(in the rows, 128 means zero)
Each row has a class, written after it.
[117 100 116 148  62 108  76 125  98 123 106 109 108 126 109 146 149 127
 118 122 122 133 176 154 158 218 159 127 141 131 113 126 126 145 252  99
 139 148 153 147 162 185 121 108  89  94  74 123  99 111 107]
K592
[151 130 159 121 132 157 138 107 118 114 114 122 127 108 153 129 145 124
 148 105 128 133 168 123 123 156 136 117 137 149 110 127 106 130 114 127
 107 108 130  80  90 118 142 114 113 126 148 122 147 142 146]
K935
[116 136 119 120 118 107  84 134 115 146 110 146 152 161 118 123 125 108
 106 156 136 126 125 109 139 163 105 110 111 151 102 115 165 126 135 159
  97 116 134 120 145 137 163 103  96 129 112 116 104  87 158]
K288
[116 126 128 128 118 102 109 137 131 138 149 138 143 161 128 126 129 127
  93 137 110 134 125 109 134 169  96  98 130 170 108 130 162 104 146 168
 130 107 145  99 130 131 157 100 100 141 120 119 102 109 162]
K620
[107 116 120 130 125 140 127 128 133 129 152 114 124 136 144 144 125 111
 103 124  99 135 108 120 150 126 125 124 155 157 138 115 162 124 129 128
 135 121 120 131 147 151 115 109 108 122 136 125 114 143 118]
K621
[146 121 158 129 138 155 119  98 117 117 117 123 100 123 153 121 133 124
 158 102 141 126 149 133 128 159 141 112 135 156  98 136 115 125 122 120
 108 112 134  84 102 118 135 120 112 117 135 138 154 139 140]
K592
[131 120 143 127  61 147  73 139 122 137 135 134  83 131 137 149 128 107
 128 110 122 155 153 147 130 114 127 141 103 148  97 142 117 144 162 126
 143 125 162 175 122 114  92 130  77  73 121 149 130 151 168]
K732
[127 103 128 137  56  86 140 160 126 110 182 113  61 158 118 130 145 141
 110 127  65 156 121 114 134 173 143 132 211 124 132 154 148 149 246 152
 162 101 118 158 142 148  60 103  97 131 114 135 131 168 146]
K620
[123 107 122 150  98 127 150 111 124  93 135 141 129  80 141 133 156 131
 128 101 101  99  99 150 128 211 165 107 156 184 119 149 153 122 183 148
 141 122 188 163 118 117 138 120  67 106  57 123  86 115 143]
K592
[118  88 117 133  70 148  89 154 161 157 141 124 140 154 119 148 160 101
  98  82 150 131 165 113 149  98 105 132  96 115 147 124 114 151 136 103
 139 161 139 172 158 142 119 144 104  82  49 121 116 151 173]
K592
[124 130 127 124 126 127 117 130 122 151 132 161 170 152 130 126 144 111
  97 136 117 131 107 114 127 162 111 100 130 170 123 131 167  97 113 163
 116 119 159 103 115 125 153 116  90 126  96 133 103 104 167]
K935
[137 126 135 129 111 148 131 123 123 106 117 111 138 151 125 119 150 127
 157 138 120 106 138 117 132  93 104 130  76  79 138 116 107 123 127 110
 177 128 101 112 150 146 181 119 151 128 124 102 108 134 143]
K732
[148 140 159 120 129 142 120 110 117 118 115 129 129 112 154 121 141 111
 155 109 119 122 160 125 116 155 147 118 119 144  93 132 110 123 108 131
 105 112 137  83  96 118 149 110 112 126 142 121 154 137 158]
K935
[131 119 156 125 122 146 117 103 103 117  99 118 106 124 150 134 144 125
 165 121 137 137 159 126 125 151 131 124 148 140  98 129 115 136 117 124
 100 101 130  80 105 125 140 118 112 134 156 131 149 125 149]
K866
[123 139 122 126 111 106 105 129 123 144 115 148 161 157 128 110 151 117
 117 142 116 133 120 113 135 156 114 110 132 166 121 122 178 125 117 161
 115 112 163 103 104 116 148 124 100 128 108 116 109 100 162]
K935
[110 128 118 116 127 141 145 131 129 133 142 122 147 146 146 147 137 114
 105 124 100 135 118 118 151 125 121 139 152 160 141 133 139 124 129 124
 127 123 144 140 159 152 128 122 107 117 132 122 114 141 110]
K935
[136 124 162 129 129 142 112 103 121 109 124 112 108 114 148 116 131 123
 150 109 133 115 168 130 122 143 122 116 131 161 108 130 101 140 114 128
 106 105 129  77  96 122 145  95 120 130 156 127 144 144 143]
K620
[115 113 126 145 119 116 109 132 125 162 127 151 137 174 121 126 123 106
 105 140 145 132 127 119 133 172 118 102 113 149 102 128 156 125 133 158
 137 124 121 133 121 129 132  92  96 128  88 121 110 115 158]
K840
[114 147 122 119 103  91  98 135 133 129 136 129 131 161 126 133 132 126
 110 135 114 124 116 117 137 154  97 106 113 161 119 122 170 115 126 156
 126 111 156 109 119 134 149  90 100 135 120 112  98 101 149]
K620
[ 92 113 113 123 118 129 131 134 119 136 147 128 121 159 139 152 126 119
 112 137  97 147 105 119 156 137 110 135 168 159 131 128 149 114 147 113
 130 122 144 128 172 165 130 112 100 120 142 135 115 130 114]
K866
[133  61 152 166 110 122 125  85 126 109 107 155 110 108  91 134 160 131
 103 109 167  76 163 127  96 135 174 108 117  99 129 149  88 159 146 125
 182 187  79 141 105 130 145  81 138  95  45 129 112 142 147]
K840
[152 133 131 159  58 102  80 126 141 135 134 115 139 146 152 137 154 118
 126  87 131 164 197 138 148 162 142 120  80 146  80 143  93 163 147 165
 156 122 132 137  86 125 157 138 115 138  92 106 132 147 168]
K620
[150  94 134 111  98 161 133 131 159 150 147 146 103  57 175 157 163 116
  99 127  79 128  98 128  94 126  92 137 164 151 107 142 173 125 154 149
 120 111 160 159  71 102 110 137  79  94 105 120 102 137 214]
K621
[103 116 121 116 122 139 135 126 133 132 143 125 116 157 146 151 122 118
 124 122 111 130 106 125 157 136 118 128 154 174 131 133 156 123 141 116
 124 120 141 144 166 155 116 132 104 113 136 132 119 139 106]
K592
[121 128 122 125 110 100 111 141 121 150 133 143 144 141 125 115 140 117
  94 139 112 138 122 113 146 175  99  99 130 164 106 119 163 117 124 172
 130 109 142 121 133 129 144 115  88 136 118 120  96 109 166]
K620
[132 125 137 130 111 153 131 120 124 103 113 112 141 145 128 119 154 130
 160 137 123  96 137 120 123  94 105 129  82  83 142 114 113 126 123 112
 169 125 104 112 138 141 176 122 155 128 121 106 107 132 143]
K732
[ 89 114 146 146 107 140 130 103 133  96 121  99 129 127 108 172 165 162
  92 131 145  80 109 110 112 118 192 110 148  70 147  60 115 192 174 127
 138 133 116  92  76 159 134 109 110 126  79 132 111 121 109]
K840
[134 114 158 132 118 150 133 101 122 107 115 117 105 122 135 145 133 124
 136 113 148 100 158 128 122 150 144 105 134 136 117 123 109 138 120 128
 115 109  96  85  98 129 136  88 121 120 132 118 138 144 127]
K840
[110 124 115 113 120 145 147 131 128 139 149 126 148 147 148 143 138 111
 105 122  95 139 125 121 149 132 116 140 159 158 138 132 139 123 137 122
 132 124 135 141 161 150 127 120 103 114 126 123 112 149 112]
K935
[140 115 162 138 130 138 125 102 118 109 121 131  96 120 138 135 121 120
 149 119 134 117 151 139 115 154 148 117 137 140  94 126 111 119 127 125
 110 114 123  88 106 128 135  94 111 117 138 127 153 134 142]
K840
[124 134 133 118 103 115  92 131 117 141 120 131 138 168 118 137 127 107
 101 144 122 120 118 117 135 147  99 107 102 141 110 127 158 128 127 155
 111 112 130 121 144 145 151 101  98 114 117 130 105 106 160]
K288
[138 134 156 115 125 148 103  98 111 116 118 120 108 125 148 144 133 105
 150 117 139 125 165 123 125 135 134 116 112 135 104 126 114 144 121 122
  85 106 112  80 117 127 152 102 114 122 152 131 147 130 150]
K288
[116 107 122 131 109 118 104 139 124 148 128 149 138 178 125 122 135 107
 101 152 137 117 116 106 136 157  94 111 117 156 100 127 171 113 136 163
 130 113 126 116 135 133 127  92 105 125 108 123 105 109 162]
K840
[101 109 120 131 124 130 145 127 133 133 150 129 118 158 140 151 116 109
 108 140 104 122 101 125 147 121 122 133 152 158 130 131 148 134 138 125
 130 121 121 141 161 163 120 110 111 113 136 120 121 137 112]
K840
[102 127 114 125 132 131 129 125 124 128 145 127 125 156 143 157 116 111
  99 133 105 132 113 117 151 118 120 140 145 153 137 126 144 129 147 126
 113 122 122 133 174 159 145 102 108 109 144 127 118 133 105]
K288
[116 123 128 115 120 127 114 130 129 132 133 132 134 149 133 125 128 120
 116 141 123 129 121 113 138 155  89 102 118 163 117 127 167 117 119 158
 123  99 151  98 101 131 145 103 100 131 130 114 100 107 161]
K620
[142 115 130 142 119 157 134 115 132 104 112 103 137 144 133 112 156 125
 154 133 112 100 131 117 127  91  94 137 101  89 144 101 118 120 135 114
 172 124 107 103 140 152 165 105 148 133 125 104 100 124 157]
K621
[ 97 117 142 177 155 128 129 110 120 129 110 120 123 110 139 152 151 126
 113 125 150  87 102 151 129 169 189 113 134  86 136 122 154 152 232 105
 104 156 130 137 167 154 169 133 124 118  68 139 112  99  90]
K592
[150 109 131 139 111 146 140 122 137 115 115 113 121 161 125 118 152 111
 152 130 116  95 123 131 130 103 104 132  87  82 133 119 115 133 125 115
 190 136 104 128 141 149 154 101 145 122 111  99 109 138 153]
K840
[139 130 133 133 114 143 125 109 125 112 105 117 136 154 125 125 149 117
 147 135 119  96 140 123 131  94 101 137  82  90 138 115 105 145 130 120
 163 134 111 123 155 148 184 107 145 126 125 107  98 122 147]
K288
[123 116 126 164 140 154 179 160 167 161 201 156  88 131 149 170  94 126
 105 119 109 157 116 129 147 168 122  72  81 153 147 106 142  88 181 126
 151 116  98 101  68 162 137  89 117 112 125 141 133 167  73]
K621
[148 139 157 115 129 144 134 112 115 109 119 129 122 112 150 130 146 124
 147 113 117 128 163 122 129 154 140 116 141 149 110 127 116 119 106 134
 104 108 139  76  92 122 136 118 115 123 146 127 147 132 138]
K935
[110 115 115 127 124 141 134 131 132 137 155 115 129 135 143 141 119 111
  99 128  99 135 106 124 149 125 115 130 156 156 136 118 157 116 134 124
 134 118 125 139 156 156 120 107 108 114 133 124 111 139 114]
K621
[143 133 154 120 132 150 135 106 118 113 113 113 132 116 147 130 142 119
 152 110 128 119 157 124 121 136 141 116 120 134 120 130 110 137 101 123
 102 107 125  81  95 127 143 117 118 123 141 121 149 147 140]
K935
[ 99 119 113 183  93  98 141 169 159 140 188 152 109 112 123 119 136 124
 103  81 103 145 130 140 128 213 151  87 112 176 108 106 163 109 112 145
 140 121 118 173  83 125 109 109 106 117  94 116 131 158 135]
K620
[124 130 131 113 107 119 100 149 120 148 129 144 148 157 127 126 122 122
 108 148 131 138 153 118 137 153 102 108 106 147 104 129 143 112 141 152
 133 120 123 118 124 125 151 111 103 114 102 120 113 117 142]
K732
[ 98 117 114 120 124 123 126 132 118 135 141 127 122 150 139 148 128 118
 111 139 101 140  96 119 158 136 121 132 169 154 128 125 153 126 136 124
 127 127 141 137 169 156 135 117  97 127 138 130 114 135 105]
K866
[118 120 121 125 118 115 105 150 125 164 122 148 137 172 122 130 129 120
 107 145 126 143 105 109 133 166  91  97 111 137 107 118 166 102 133 147
 133 116 133 108 129 145 151 101 101 132 118 126 112 103 157]
K866
[137 129 133 132 122 141 132 115 135 109 116 104 133 145 132 114 148 127
 148 125 109  98 130 128 127 100  94 128  87  86 140 115 103 133 133 114
 179 129 115 113 147 154 180 108 150 136 132 104  99 128 147]
K620
[130 129 165 126 125 142 122 115 112 103 123 121 117 119 139 124 129 132
 156 121 130 116 172 118 125 140 143 112 127 147 110 120 108 136 113 131
 113 101 123  79  96 118 147 113 120 122 146 124 149 137 133]
K732
[106 126 125 121 118 110 100 136 113 155 115 147 136 173 126 123 132 114
 125 162 127 146  91 106 143 156  92 106 122 163 109 129 183 115 113 161
 130 116 161 110 115 132 145 104  91 143 129 124 105  97 164]
K866
[134 112 157 134 132 149 119 104 105 117 106 117  99 121 144 129 144 126
 156 115 135 131 148 121 121 160 130 113 143 136 103 125 118 122 125 120
 118 110 124  74  97 126 141  90 108 131 149 134 144 140 148]
K866
[100 127 118 117 116 136 132 131 118 130 152 127 125 145 141 151 122 123
 112 137 109 148 125 118 153 125 121 132 141 155 134 131 141 119 136 121
 128 117 122 135 157 149 135 125 108 115 139 124 118 141 102]
K732
[128 131 161 140 131 141 118 104 116 113 123 120 108 138 140 145 122 117
 152 115 131 119 167 126 123 139 148 117 128 154 110 126 109 147 115 133
  94 102 111  85 107 128 148 107 122 129 156 129 151 140 144]
K288
[142 123 130 134 121 147 131 107 120 106 106 118 132 149 122 119 150 121
 144 135 116  94 142 118 130  96 103 134  90  83 136 111 100 134 145 113
 168 132 104 115 163 152 186 101 144 118 124 109  98 122 150]
K288
[116 106 118 130 112 110  88 148 121 146 101 145 128 157 125 131 148 125
 114 148 122 120 139 103 135 159  91 121 149 159 111 126 167 120 151 156
 116 115 161 106 127 125 141 110  98 124 111 114 101  96 172]
K866
[123 134 144 151 126 149 144 102 144 127 132 134 144  93 150 175 157 127
 121 105 125  37  83 132 115 130 159 136 106 118 129 117 120 139 149 104
 121 143 168 159 151 148 192  94 122 122  94 139  79 125 129]
K935
[117 131 122 119 117 115  88 117 115 147 111 147 141 170 116 121 123 109
 119 160 131 129 118 107 138 156  98 112 107 173 106 125 159 130 116 164
 112 103 158 108 110 126 163  97  83 125 116 119 100  97 175]
K288
[150 132 150 109 117 147 138 118 119 115 112 123 130 115 148 126 147 119
 143 111 115 122 166 126 120 157 128 124 124 140 112 135 113 125 104 132
 118 110 120  87  95 120 136 108 118 115 142 116 145 148 143]
K935
[ 99 120 120 119 116 138 129 136 124 128 155 125 132 150 140 145 127 117
 112 132 107 142 121 117 154 123 121 133 142 158 140 128 146 123 129 122
 134 120 123 134 158 144 135 122 111 116 135 124 119 148 111]
K732
[144 117 163 128 120 148 138 113 123 109 127 114 114  97 142 117 126 125
 150 116 122 120 158 126 122 152 127 115 142 151 115 114 119 130 111 134
 113  99 121  88  97 121 127  96 114 125 151 121 143 140 143]
K621
[119 124 112 144  72 117  67 155 142 135 121 147 133 119 117 150 183 111
  65 127 107  93 116 142 134 132 137 128 147 148 130  95 145 106 188 146
 116 139 156 142 143 139 138 128  90  85  48 144  90  92 148]
K621
[108 130 123 126 114 115 104 130 115 141 121 148 155 153 122 123 125 111
 103 149 132 122 120 114 132 153 106 109 126 160 118 123 168 128 140 157
 104 110 132 120 142 129 150 103 102 120 118 129 103  99 153]
K288
[105 127 116 125 124 131 126 120 122 129 145 125 123 152 136 151 119 112
  99 129 105 135 121 118 153 128 120 134 148 152 135 127 138 133 142 123
 121 123 123 139 170 156 142 105 108 109 137 126 114 136 109]
K288
[119 116 128 147 129 125 111 137 131 137 150 152 129 149 132 142 114 128
 105 135 119 124 114 107 120 144 115  97 140 157 122 111 182  93 132 159
 106 106 135  96 118 140 133 106 111 133 123 129 110  96 159]
K621
[ 98 101 119 136 125 138 151 118 148 144 130 118 145 104 127 147 169 146
 121 113 144  68 106  93 133 161 129 113 114 139 161 114 131 135 104 134
 118  95 184 141  93 133 144 143 116 139  72 122  98 156 104]
K592
[132 131 121 124 118 118 120 138 123 147 129 138 170 153 128 110 141 112
 107 128 126 134 112 111 132 162 115 109 115 149 120 127 167 115 114 155
 132 120 145 112 114 122 136 102 100 126 103 122 114 125 161]
K935
[ 99 117 122 125 131 142 134 123 128 134 141 119 123 160 143 145 119 120
 118 121 115 129 106 121 155 131 124 126 153 168 134 134 148 127 134 118
 130 125 136 142 165 158 119 132 113 120 136 128 119 138 105]
K592
[107 124 110 115 127 141 144 129 126 138 144 131 151 146 151 145 133 111
 102 129  95 134 119 117 147 120 118 140 156 161 137 135 141 125 141 123
 121 121 134 141 169 157 129 130 110 115 134 126 114 139 111]
K935
[147 129 129 121 118 155 147 117 131 117 112 114 155 145 130 115 163 124
 149 129 113 101 132 121 125  99  99 133  90  83 146 120 108 127 125 111
 170 131 124 121 144 145 171 123 148 129 115 106 100 134 144]
K935
[116 125 119 114 107 109  86 144 129 148 138 139 140 142 133 121 138 112
  92 134 109 131 126 122 125 165  98 100 121 163 107 125 176 128 131 164
 115 112 142 117 124 126 135 114  95 129 117 115 102 101 165]
K620
[155 119 121 140  51 135 168 121 137 118 151 155 139 113 164 138 163 136
 105  91 118 144 169 128 156 158 102 182 167 156 134 146 119 164 175 142
 151 124 171 175 164 110 154 110 133  96 108 118  94 107 142]
K288
[113 124 135 133 107 120 107 141 136 146 123 140 145 174 136 128 124 117
 131 130 132 116 121 111 133 158 110  94 128 166 117 134 174 118 132 157
 121 113 124 119 122 134 134 122 113 137 110 115 117 117 161]
K592
[142 126 131 127 119 154 138 119 131 111 109 110 157 145 132 118 170 119
 151 125 114  94 140 123 126  95 105 136  94  93 141 118 108 127 126 111
 169 136 124 126 147 145 167 118 142 127 109 105  98 136 148]
K935
[107 122 116 119 127 141 146 129 129 134 149 121 151 146 147 142 134 112
 104 122 100 136 123 120 148 127 120 138 156 165 141 138 143 125 132 122
 125 122 137 137 158 148 128 122 110 115 131 122 118 151 109]
K935
[137 124 161 127 128 145 123  96 119  98 114 128 106 133 143 123 126 135
 167 109 136 119 153 119 126 154 137 106 133 159 101 131 111 116 117 125
 112 106 135  70  98 127 143 119 116 125 142 128 153 127 147]
K592
[144 108 129 141 114 146 142 113 130 116 110 121 125 160 126 119 154 118
 151 141 121  95 127 128 128  99 104 132  95  77 137 116 115 140 132 117
 177 131  95 119 149 152 161 117 153 129 114 104 105 127 147]
K840
[146 128 130 128 117 156 148 116 127 113 107 115 156 141 133 111 166 122
 155 127 106 106 135 125 120 104 105 132  93  82 148 119 106 129 129 112
 172 130 121 117 139 147 168 130 147 131 116 106 104 131 150]
K935
[123 138 123 113 110 107 107 140 126 157 137 155 151 150 132 127 136 119
 108 146 113 125 106 114 125 143 112 111 135 152 113 124 191 124 124 169
 107 113 164 136 124 117 135 126  93 129 111 118 100 108 149]
K935
[ 96 124 121 116 118 135 138 136 124 125 153 124 131 149 139 149 122 123
 111 138 108 139 117 116 153 123 122 131 141 157 138 130 145 127 130 125
 132 118 118 138 156 147 135 124 114 118 138 121 118 144 100]
K732
[137 131 135 133 115 136 134 111 133 106 122 106 130 146 133 117 153 129
 150 125 110 102 135 128 133 104  97 130  97  96 138 120 110 138 130 118
 178 131 123 114 143 143 176 110 148 141 130 105  96 127 152]
K620
[141 126 130 135 117 145 125 107 120 113 108 116 134 158 120 118 147 121
 146 138 114  96 141 119 134  96  97 135  92  87 141 107 104 145 141 117
 166 128 110 114 163 150 186 104 141 123 128 110  95 126 147]
K288
[140 128 161 127 135 153 125 101 109 110 116 125 108 126 142 130 129 119
 144 116 135 131 176 116 124 150 130 114 137 145 109 128 100 135 129 133
 107 106 111  78 108 122 149  92 117 123 151 128 145 132 150]
K288
[100 124 122 122 126 120 131 121 129 121 155 113 127 140 137 135 119 119
 101 125  98 131 112 124 159 131 116 131 163 168 135 127 136 126 145 123
 132 121 144 131 172 155 143 103 100 119 140 126 110 142 111]
K620
[104 128 141 124 122 121  98 131 133 142 137 134 137 141 134 138 122 109
 109 134 125 108 112 120 133 150 116  93 128 165 109 123 170 121 135 154
 122 118 142 117 118 129 144  95  94 134 123 126  98 121 162]
K620
[153 112 156 129 125 152 124 117 124 116 132 116 103 110 149 124 127 122
 156 110 123 127 165 127 128 142 125 116 140 150 106 108 139 120 102 139
 112  93 125  84  84 117 117 100 107 119 152 120 144 148 145]
K621
[138 130 130 130 109 137 125 109 122 101 106 111 131 157 118 123 149 120
 151 138 114  90 133 117 138  94 104 136  85  90 141 112 109 148 130 122
 164 126 120 120 160 149 182 106 141 124 129 104  96 121 149]
K288
